Here is a tiny trained network, its code and every weight. The questions are about switching its units off for an input and a class, where a switched-off unit gives its printed mean instead of its output.

import numpy as np


def w(rows, s, z=0):
    codes = np.array(rows[::2]) - 128.0
    scale = np.full(codes.shape[1], s)
    scale[-1] = z or s
    return codes * scale


def norm(h):
    return h / np.sqrt((h * h).mean(-1, keepdims=True) + 1e-5)


def f(y):
    return y / 2 * (1 + np.tanh(0.7978845608 * (y + 0.044715 * y**3)))


def log_softmax(a):
    a = a - a.max(-1, keepdims=True)
    return a - np.log(np.exp(a).sum(-1, keepdims=True))


def net(x, mask):
    res = np.array(x, float).reshape(1, 2) / 4 @ E
    u = 0
    for l in range(4):
        y = f(norm(res) @ A[l][:, :-1].T + A[l][:, -1])
        res = res + np.where(mask[u : u + 5], y, B[l][:, -1]) @ B[l][:, :-1]
        u += 5
    return log_softmax(norm(res)[-1] @ U[:, :-1].T + U[:, -1])


A, B = {}, {}
E = w([
[139,193,169,145,143,95,114,154,34,126,33,35],'x0',
[193,150,63,149,156,104,162,43,133,32,106,252],'x1',
],0.013)
A[0] = w([
[193,175,105,200,184,85,175,98,55,60,63,136,50],'L0N0',
[173,163,89,147,135,45,164,77,78,30,49,117,41],'L0N1',
[104,150,121,167,92,126,106,123,128,113,131,253,180],'L0N2',
[161,65,97,94,141,152,177,93,224,122,193,205,22],'L0N3',
[187,224,51,146,171,53,177,83,95,71,44,140,2],'L0N4',
],0.0076,0.0035)
B[0] = w([
[112,165,248,68,69,175,140,140,196,153,138,141,246],'L0N0',
[176,126,177,47,120,162,143,223,184,110,85,126,242],'L0N1',
[86,92,144,84,94,107,117,160,151,154,137,124,210],'L0N2',
[158,101,34,185,155,152,118,62,76,187,110,133,255],'L0N3',
[171,153,173,72,208,189,114,162,232,126,70,186,253],'L0N4',
],0.012,0.0094)
A[1] = w([
[148,42,49,154,154,160,90,84,167,144,162,166,31],'L1N0',
[101,49,5,130,120,100,99,128,98,195,170,159,109],'L1N1',
[61,160,144,80,46,144,100,189,67,162,119,50,92],'L1N2',
[118,203,152,197,183,36,59,116,24,95,2,131,199],'L1N3',
[115,141,45,127,107,193,132,101,126,154,103,109,4],'L1N4',
],0.0076,0.0023)
B[1] = w([
[72,131,136,36,128,203,111,125,65,186,167,56,242],'L1N0',
[107,93,147,151,63,91,152,66,13,127,201,158,255],'L1N1',
[79,142,58,168,181,78,175,108,148,42,125,130,247],'L1N2',
[249,56,129,146,169,233,108,98,130,209,45,83,163],'L1N3',
[86,114,42,98,121,146,143,134,152,152,164,82,162],'L1N4',
],0.012,0.0087)
A[2] = w([
[214,211,254,116,111,152,62,138,115,180,102,166,68],'L2N0',
[82,182,110,142,105,81,69,195,113,117,128,89,106],'L2N1',
[180,107,74,61,133,134,126,68,144,133,98,221,254],'L2N2',
[10,170,145,54,169,79,153,117,239,115,152,150,231],'L2N3',
[159,52,99,163,82,114,193,86,125,103,102,167,213],'L2N4',
],0.0087,0.00085)
B[2] = w([
[94,123,219,122,53,121,105,165,234,180,123,222,254],'L2N0',
[178,166,175,124,156,156,159,118,95,101,199,247,150],'L2N1',
[86,116,170,117,114,85,100,181,142,145,74,92,202],'L2N2',
[179,97,141,157,129,108,43,224,154,107,163,130,245],'L2N3',
[98,87,212,210,180,107,170,120,138,158,76,144,151],'L2N4',
],0.011,0.0081)
A[3] = w([
[148,187,222,57,72,164,188,115,207,160,65,151,217],'L3N0',
[147,173,163,74,211,115,151,170,166,166,37,161,159],'L3N1',
[208,209,182,100,85,160,118,134,147,181,50,203,203],'L3N2',
[143,200,83,146,149,148,204,83,80,99,1,107,78],'L3N3',
[83,152,105,163,124,79,84,172,131,100,141,113,8],'L3N4',
],0.008,0.0015)
B[3] = w([
[166,70,106,85,97,176,61,141,175,44,226,201,252],'L3N0',
[217,94,72,92,115,171,62,112,190,130,75,77,225],'L3N1',
[143,57,156,94,111,160,92,121,119,67,159,143,229],'L3N2',
[138,143,71,108,157,121,75,134,118,217,54,143,158],'L3N3',
[132,152,156,80,106,108,246,127,143,89,158,132,144],'L3N4',
],0.012,0.011)
U = w([
[98,129,250,217,144,58,158,43,90,117,65,182,33],'0',
[161,56,165,69,90,176,52,158,208,97,104,177,187],'1',
[63,125,149,182,151,39,205,206,130,25,199,113,154],'2',
[151,172,111,156,99,99,131,94,105,85,122,152,1],'3',
[136,192,150,188,95,113,133,79,122,112,121,145,10],'4',
[38,47,116,105,49,132,132,78,76,196,182,136,186],'5',
[156,136,81,168,211,113,124,153,133,140,24,50,152],'6',
],0.013,0.0047)

Each question gives the input, the list of numbers given to net, and the class t.
The units are the neurons (one row each of A and B). Each row of codes is followed by its name. A weight is (code - 128) times the scale printed after its matrix; where a second scale follows, it is the last column's (A, B and U).
mask holds one flag per neuron, layer by layer. A switched-off neuron (its flag False) gives its mean, the last column of its row in B, instead of its output. The means were averaged over made-up inputs and are rounded, as every weight is.
A unit's drop is (log p(t) with every unit on - log p(t) with that unit switched off) / (log p(t) with every unit on - log p(t) with every unit switched off).
most important unit: the unit with the biggest drop
top k neurons: the k neurons with the biggest drops, biggest first
top k neurons in layer l: the k neurons of layer l with the biggest drops, biggest first
drop when u is switched off: that unit's drop, to one decimal
input [-4,-6], class 2: most important unit : L0N3
input [3,-5], class 6: top 4 neurons : L0N0; L1N3; L0N2; L0N1
input [8,-3], class 6: top 2 neurons : L1N2; L0N4
input [5,-7], class 6: top 2 neurons : L0N0; L1N3
input [7,-3], class 6: top 2 neurons : L1N2; L0N4
input [2,-1], class 6: top 2 neurons in layer 0 : L0N4; L0N0
input [4,-6], class 6: top 2 neurons : L0N0; L1N3
input [6,-3], class 6: top 2 neurons : L0N4; L1N2
input [2,-6], class 2: top 3 neurons : L0N3; L1N2; L0N4
input [-1,-2], class 2: top 2 neurons in layer 0 : L0N4; L0N3
input [5,-6], class 6: top 2 neurons : L1N3; L0N0
input [5,-2], class 6: top 2 neurons : L0N4; L1N2
input [0,-3], class 2: top 2 neurons : L0N4; L0N3
input [8,-5], class 6: top neuron : L1N2
input [-2,-7], class 2: top 2 neurons : L0N3; L0N4
input [0,-1], class 2: drop when L0N4 is switched off : 0.8
input [2,-7], class 2: drop when L0N3 is switched off : 0.4
input [-1,-8], class 2: drop when L2N0 is switched off : 0.0
input [0,-5], class 2: drop when L0N3 is switched off : 0.1
input [-2,3], class 5: top neuron : L0N3
